Here is a tiny trained network, its code and every weight. The questions are about switching its units off for an input and a class, where a switched-off unit gives its printed mean instead of its output.

import numpy as np


def w(rows, s, z=0):
    codes = np.array(rows[::2]) - 128.0
    scale = np.full(codes.shape[1], s)
    scale[-1] = z or s
    return codes * scale


def f(y):
    return np.maximum(y, 0)


def log_softmax(a):
    a = a - a.max(-1, keepdims=True)
    return a - np.log(np.exp(a).sum(-1, keepdims=True))


def net(x, mask):
    res = np.array(x, float).reshape(1, 8) / 4 @ E
    y = f(res @ A[0][:, :-1].T + A[0][:, -1])
    res = res + np.where(mask, y, B[0][:, -1]) @ B[0][:, :-1]
    return log_softmax(res[-1] @ U[:, :-1].T + U[:, -1])


A, B = {}, {}
E = w([
[94,160,148,142,114,107,97,134,131,162],'x0',
[47,81,56,215,173,133,231,147,48,206],'x1',
[108,221,117,129,136,91,115,23,45,42],'x2',
[48,32,128,148,132,93,91,85,159,100],'x3',
[107,146,151,162,125,122,115,134,137,134],'x4',
[198,41,183,128,216,150,3,56,56,193],'x5',
[132,199,18,197,196,173,35,160,160,96],'x6',
[54,170,188,26,248,167,150,142,157,109],'x7',
],0.0065)
A[0] = w([
[113,87,146,188,196,112,164,165,60,160,24],'N1',
[85,113,59,153,188,106,203,123,101,182,32],'N2',
[81,88,102,125,87,211,108,180,222,199,77],'N3',
[115,120,198,179,144,138,181,110,119,141,151],'N4',
[62,142,164,66,194,157,161,118,115,127,59],'N5',
[87,85,227,60,60,74,224,121,115,161,63],'N6',
[96,115,177,83,78,63,166,70,52,128,134],'N7',
[133,129,169,52,127,98,66,192,192,99,100],'N8',
[62,175,102,110,73,129,162,200,187,134,27],'N9',
[175,92,40,175,23,83,133,130,127,138,75],'N10',
[105,143,117,70,239,149,192,133,192,59,68],'N11',
[178,147,143,120,136,139,140,164,93,157,191],'N12',
[143,56,109,138,138,208,128,189,214,203,67],'N13',
[175,169,134,109,116,189,193,170,49,164,131],'N14',
[78,146,65,130,74,46,143,207,198,95,14],'N15',
[84,79,112,98,166,64,134,97,135,84,113],'N16',
[59,191,71,108,122,114,109,2,27,72,164],'N17',
[135,132,146,109,152,72,117,100,125,126,52],'N18',
[154,37,60,117,137,66,128,94,105,70,187],'N19',
[81,84,92,129,91,124,134,121,59,183,24],'N20',
[90,150,138,175,101,161,167,164,147,89,57],'N21',
[176,171,167,96,104,56,99,88,179,88,24],'N22',
[83,193,62,185,172,117,81,211,153,151,121],'N23',
[29,39,95,125,116,127,70,104,116,124,178],'N24',
[63,117,17,170,208,209,55,165,181,66,217],'N25',
[126,130,172,164,157,118,79,102,111,183,35],'N26',
[57,131,60,42,92,114,215,143,198,69,34],'N27',
[152,217,165,158,115,165,134,153,63,148,233],'N28',
[54,105,165,70,179,151,116,181,95,131,80],'N29',
[41,180,150,104,91,79,128,134,164,194,183],'N30',
[84,158,100,169,115,121,192,175,175,61,37],'N31',
[87,176,149,151,94,137,187,103,121,39,88],'N32',
[145,74,153,94,207,170,79,90,128,185,41],'N33',
[46,138,195,178,168,81,195,175,47,218,96],'N34',
[87,119,126,170,108,130,139,174,150,113,171],'N35',
[201,92,180,170,210,150,71,92,53,181,77],'N36',
[92,144,66,171,211,69,228,105,68,143,33],'N37',
[168,85,217,121,148,70,203,170,165,144,179],'N38',
[166,180,125,117,118,191,162,174,134,152,121],'N39',
[150,81,165,154,181,164,91,106,76,163,2],'N40',
[60,158,200,118,207,121,139,177,155,161,65],'N41',
[14,47,115,168,92,107,121,120,220,67,201],'N42',
[188,148,184,80,86,114,83,105,191,50,40],'N43',
[175,147,180,103,94,126,105,114,201,137,36],'N44',
],0.0084,0.0082)
B[0] = w([
[33,120,101,141,74,179,71,142,164,39,157],'N1',
[71,62,87,180,85,171,37,185,182,17,167],'N2',
[75,200,152,190,164,169,197,70,176,154,175],'N3',
[190,64,70,72,173,58,182,112,114,164,168],'N4',
[193,80,188,214,40,78,61,132,88,154,169],'N5',
[214,51,59,158,215,168,35,92,157,135,210],'N6',
[207,124,86,145,199,108,104,95,140,155,206],'N7',
[120,35,106,176,104,140,155,179,161,82,187],'N8',
[89,142,133,111,130,162,116,63,82,89,172],'N9',
[151,109,215,190,55,62,104,115,28,144,190],'N10',
[187,166,181,235,25,71,70,160,76,190,183],'N11',
[126,134,180,107,162,104,131,193,117,131,184],'N12',
[84,205,164,195,159,125,191,51,206,170,179],'N13',
[62,125,192,99,202,104,76,188,121,169,174],'N14',
[126,110,142,86,108,178,100,44,64,77,175],'N15',
[96,221,171,69,186,111,96,160,131,158,167],'N16',
[134,167,159,184,162,124,254,81,205,166,242],'N17',
[99,113,97,143,125,127,132,142,122,133,136],'N18',
[117,138,148,103,104,101,137,195,139,200,205],'N19',
[145,86,108,192,86,201,48,123,149,40,152],'N20',
[101,98,133,76,124,174,124,62,87,105,151],'N21',
[77,69,111,183,135,182,107,178,169,45,165],'N22',
[222,102,63,127,156,118,96,108,150,121,192],'N23',
[108,150,186,95,189,100,151,192,90,171,211],'N24',
[193,71,47,101,178,56,118,115,135,169,250],'N25',
[148,150,169,71,92,148,132,100,76,58,151],'N26',
[110,109,146,64,122,177,105,62,49,85,191],'N27',
[136,120,182,68,167,111,166,220,120,182,219],'N28',
[146,94,176,213,73,97,149,137,123,134,166],'N29',
[150,145,102,45,77,70,176,136,92,119,197],'N30',
[149,142,134,86,124,191,105,97,118,60,171],'N31',
[129,108,139,86,140,180,170,87,118,155,174],'N32',
[84,160,115,49,97,151,152,92,75,84,181],'N33',
[127,61,102,151,110,125,108,169,200,67,191],'N34',
[144,128,141,87,121,102,182,111,100,154,181],'N35',
[124,122,139,49,60,159,183,70,80,57,218],'N36',
[60,66,107,187,107,196,96,157,214,49,175],'N37',
[181,230,25,115,162,63,179,95,155,170,209],'N38',
[105,124,164,90,186,141,138,169,73,156,166],'N39',
[100,147,117,67,102,157,91,38,68,21,162],'N40',
[183,171,200,180,38,101,114,106,87,135,168],'N41',
[105,148,190,70,165,128,116,234,120,179,232],'N42',
[84,38,114,184,121,164,77,185,207,44,187],'N43',
[79,84,102,177,120,180,150,126,176,71,156],'N44',
],0.0078,0.011)
U = w([
[88,144,128,25,96,192,130,39,55,59,52],'0',
[54,128,86,164,82,165,81,197,197,29,48],'1',
[140,151,116,76,109,121,156,169,128,132,247],'2',
[217,146,56,113,185,123,83,93,123,137,38],'3',
[163,166,191,209,2,99,100,134,62,149,116],'4',
[114,164,127,68,114,121,158,172,134,124,225],'5',
[80,200,174,158,152,156,221,54,200,135,106],'6',
[78,172,189,29,186,149,101,236,111,143,31],'7',
],0.0079,0.011)

Each question gives the input, the list of numbers given to net, and the class t.
The units are the neurons (one row each of A and B). Each row of codes is followed by its name. A weight is (code - 128) times the scale printed after its matrix; where a second scale follows, it is the last column's (A, B and U).
mask holds one flag per neuron, in row order. A switched-off neuron (its flag False) gives its mean, the last column of its row in B, instead of its output. The means were averaged over made-up inputs and are rounded, as every weight is.
A unit's drop is (log p(t) with every unit on - log p(t) with that unit switched off) / (log p(t) with every unit on - log p(t) with every unit switched off).
The circuit of an input: a set's keep is (log p(t) with only the set's units on - log p(t) with every unit switched off) / (log p(t) with every unit on - log p(t) with every unit switched off). Starting from the 12 units with the biggest drops (on a tie, the unit counted first), units are removed one at a time, each time the one whose removal leaves the highest keep (on an exact tie, the one counted first), for as long as the keep stays at least 0.8.
units of the circuit, in order: the units of the circuit, biggest drop first
top k neurons: the k neurons with the biggest drops, biggest first
drop when u is switched off: that unit's drop, to one decimal
input [-1,-1,4,3,5,0,6,5], class 3: top 2 neurons : N25, N23
input [4,-6,2,8,5,3,-3,-3], class 7: top 2 neurons : N42, N24
input [2,2,1,6,-2,-5,-3,-7], class 4: units of the circuit, in order : N10
input [-4,6,6,1,-5,-1,-1,5], class 1: top 3 neurons : N37, N2, N34
input [-1,8,-8,3,-5,-2,-7,-3], class 1: top 2 neurons : N2, N34
input [-4,-8,-5,-2,8,5,6,6], class 1: units of the circuit, in order : N43, N8
input [0,0,-6,-8,7,-5,-6,-6], class 7: top 2 neurons : N14, N39
input [2,-2,-2,-6,-3,6,-8,2], class 3: top 2 neurons : N6, N38
input [-3,-6,-2,-5,3,2,5,-7], class 4: top 4 neurons : N10, N6, N42, N38
input [-3,-8,7,-4,-8,6,-6,1], class 1: units of the circuit, in order : N43, N22
input [5,1,-6,2,3,-3,5,3], class 6: top 3 neurons : N3, N13, N6
input [6,-5,-8,-2,-6,-3,-7,-6], class 6: units of the circuit, in order : N3, N13
input [1,8,3,-7,-7,2,3,2], class 1: top 2 neurons : N37, N2
input [-1,-2,1,-6,6,1,-8,-2], class 3: units of the circuit, in order : N6, N7
input [-2,3,4,-4,0,8,-8,-4], class 0: top 2 neurons : N36, N40
input [-3,1,-5,5,-3,-1,-2,-2], class 6: units of the circuit, in order : N13
input [-2,0,6,1,-4,5,0,8], class 4: units of the circuit, in order : N5, N11
input [-7,6,1,4,-3,-7,-2,-4], class 0: top 2 neurons : N27, N15
input [4,-4,-8,8,4,1,2,3], class 6: drop when N13 is switched off : 0.8
input [-7,8,-8,1,-8,-4,5,8], class 1: units of the circuit, in order : N2
input [-8,-4,4,0,8,8,5,-1], class 0: drop when N36 is switched off : 0.2
